Below are the code and all the weights of a small trained network. Each question names an input and a class and asks about switching units off, where a switched-off unit gives its printed mean instead of its output.

import numpy as np


def w(rows, s, z=0):
    codes = np.array(rows[::2]) - 128.0
    scale = np.full(codes.shape[1], s)
    scale[-1] = z or s
    return codes * scale


def norm(h):
    return h / np.sqrt((h * h).mean(-1, keepdims=True) + 1e-5)


def f(y):
    return np.maximum(y, 0)


def log_softmax(a):
    a = a - a.max(-1, keepdims=True)
    return a - np.log(np.exp(a).sum(-1, keepdims=True))


def net(x, mask):
    res = np.array(x, float).reshape(1, 8) / 4 @ E
    u = 0
    for l in range(4):
        y = f(norm(res) @ A[l][:, :-1].T + A[l][:, -1])
        res = res + np.where(mask[u : u + 3], y, B[l][:, -1]) @ B[l][:, :-1]
        u += 3
    return log_softmax(norm(res)[-1] @ U[:, :-1].T + U[:, -1])


A, B = {}, {}
E = w([
[135,148,103,140,144,158,113,122,142],'x0',
[125,126,132,125,131,122,128,131,125],'x1',
[123,131,127,126,131,133,122,129,131],'x2',
[129,131,123,131,135,135,128,126,130],'x3',
[172,124,43,72,83,43,35,123,128],'x4',
[119,244,106,136,101,87,127,196,107],'x5',
[183,183,186,43,185,129,139,91,84],'x6',
[87,157,72,131,143,120,171,104,58],'x7',
],0.011)
A[0] = w([
[110,144,115,142,110,100,134,46,139,225],'L0N0',
[26,142,33,87,81,169,170,76,1,1],'L0N1',
[46,133,64,55,181,179,156,99,14,92],'L0N2',
],0.0063,0.0068)
B[0] = w([
[94,51,95,91,164,168,72,93,66,253],'L0N0',
[200,177,126,244,227,5,167,91,198,185],'L0N1',
[153,156,191,166,121,94,119,85,162,211],'L0N2',
],0.013,0.0053)
A[1] = w([
[126,239,99,120,74,101,164,172,136,23],'L1N0',
[44,106,92,158,103,110,142,153,179,3],'L1N1',
[178,117,186,107,120,119,94,163,246,10],'L1N2',
],0.012,0.0047)
B[1] = w([
[71,36,216,79,201,98,99,16,231,235],'L1N0',
[116,146,53,141,76,117,197,218,221,244],'L1N1',
[160,190,128,221,217,7,188,70,97,252],'L1N2',
],0.012,0.0038)
A[2] = w([
[240,133,197,169,97,115,123,179,224,45],'L2N0',
[220,254,208,16,139,140,182,51,64,1],'L2N1',
[195,218,89,17,137,60,65,128,90,111],'L2N2',
],0.0056,0.0067)
B[2] = w([
[125,153,141,142,156,78,133,91,184,148],'L2N0',
[144,123,38,145,86,140,247,162,220,228],'L2N1',
[131,117,73,131,85,124,107,153,118,254],'L2N2',
],0.014,0.0028)
A[3] = w([
[187,167,135,2,155,153,180,108,146,3],'L3N0',
[89,178,227,179,140,216,199,178,128,7],'L3N1',
[35,153,165,66,108,123,124,117,189,117],'L3N2',
],0.012,0.0035)
B[3] = w([
[78,158,134,171,128,201,153,219,201,198],'L3N0',
[168,138,78,91,102,74,32,150,1,254],'L3N1',
[136,95,192,89,107,214,123,104,89,196],'L3N2',
],0.016,0.0059)
U = w([
[189,147,83,61,72,105,25,146,34,138],'0',
[171,201,156,250,222,52,192,50,146,110],'1',
[122,127,89,163,74,229,206,219,205,117],'2',
[63,52,224,84,189,199,90,22,160,5],'3',
],0.016,0.0014)

Each question gives the input, the list of numbers given to net, and the class t.
The units are the neurons (one row each of A and B). Each row of codes is followed by its name. A weight is (code - 128) times the scale printed after its matrix; where a second scale follows, it is the last column's (A, B and U).
mask holds one flag per neuron, layer by layer. A switched-off neuron (its flag False) gives its mean, the last column of its row in B, instead of its output. The means were averaged over made-up inputs and are rounded, as every weight is.
A unit's drop is (log p(t) with every unit on - log p(t) with that unit switched off) / (log p(t) with every unit on - log p(t) with every unit switched off).
unit that matters most: the unit with the biggest drop
k most important neurons: the k neurons with the biggest drops, biggest first
k most important neurons of layer l: the k neurons of layer l with the biggest drops, biggest first
drop when u is switched off: that unit's drop, to one decimal
input [-3,3,5,2,-2,-7,8,0], class 2: unit that matters most => L3N0
input [4,7,0,3,-7,-6,-1,7], class 0: 2 most important neurons => [L3N1 L1N0]
input [5,-3,3,-8,5,5,-3,-6], class 1: 2 most important neurons => [L1N2 L3N1]
input [-8,-6,-6,-3,2,4,-6,0], class 2: 2 most important neurons => [L1N1 L3N1]
input [6,-8,-1,-2,5,7,5,-4], class 3: 2 most important neurons => [L1N0 L3N1]
input [-7,8,1,-8,3,4,2,-1], class 3: 4 most important neurons => [L1N0 L0N0 L3N1 L3N2]
input [2,7,7,8,0,-3,-3,1], class 2: 2 most important neurons => [L1N0 L3N1]
input [-7,-2,5,4,-3,7,-2,-6], class 3: 2 most important neurons => [L1N0 L3N2]
input [-4,8,7,2,-3,-4,4,1], class 2: 2 most important neurons => [L3N0 L1N0]
input [-2,2,4,3,6,4,8,-8], class 1: 4 most important neurons => [L1N2 L3N1 L0N0 L2N1]
input [-2,5,1,6,-7,8,-4,-7], class 3: 2 most important neurons => [L1N0 L0N0]
input [-5,-8,-5,0,1,-4,7,-6], class 2: 4 most important neurons => [L3N0 L0N1 L2N1 L0N2]
input [8,5,-5,-5,-8,3,-6,7], class 0: 2 most important neurons => [L3N1 L1N2]
input [-8,-7,2,2,-7,-2,8,-5], class 2: 3 most important neurons => [L3N0 L2N1 L0N2]
input [0,-8,-1,3,5,-3,7,5], class 2: unit that matters most => L2N1
input [2,3,8,-5,6,-8,-5,3], class 3: 2 most important neurons of layer 2 => [L2N2 L2N1]
input [-2,-7,1,8,-4,0,-5,-8], class 1: drop when L1N2 is switched off => 1.6
input [-7,-4,-7,1,-7,0,-2,1], class 0: drop when L3N1 is switched off => 0.3
input [3,-8,-4,2,-8,2,-4,-5], class 0: drop when L3N1 is switched off => 1.0
input [-3,3,2,-6,4,7,-5,-7], class 1: unit that matters most => L1N2
input [1,2,-7,-5,5,-3,6,-5], class 2: 2 most important neurons of layer 0 => [L0N1 L0N2]
input [6,8,3,8,2,7,-5,5], class 3: 2 most important neurons of layer 1 => [L1N0 L1N2]
input [-5,-1,8,1,-7,-1,2,-7], class 0: 2 most important neurons of layer 0 => [L0N1 L0N2]
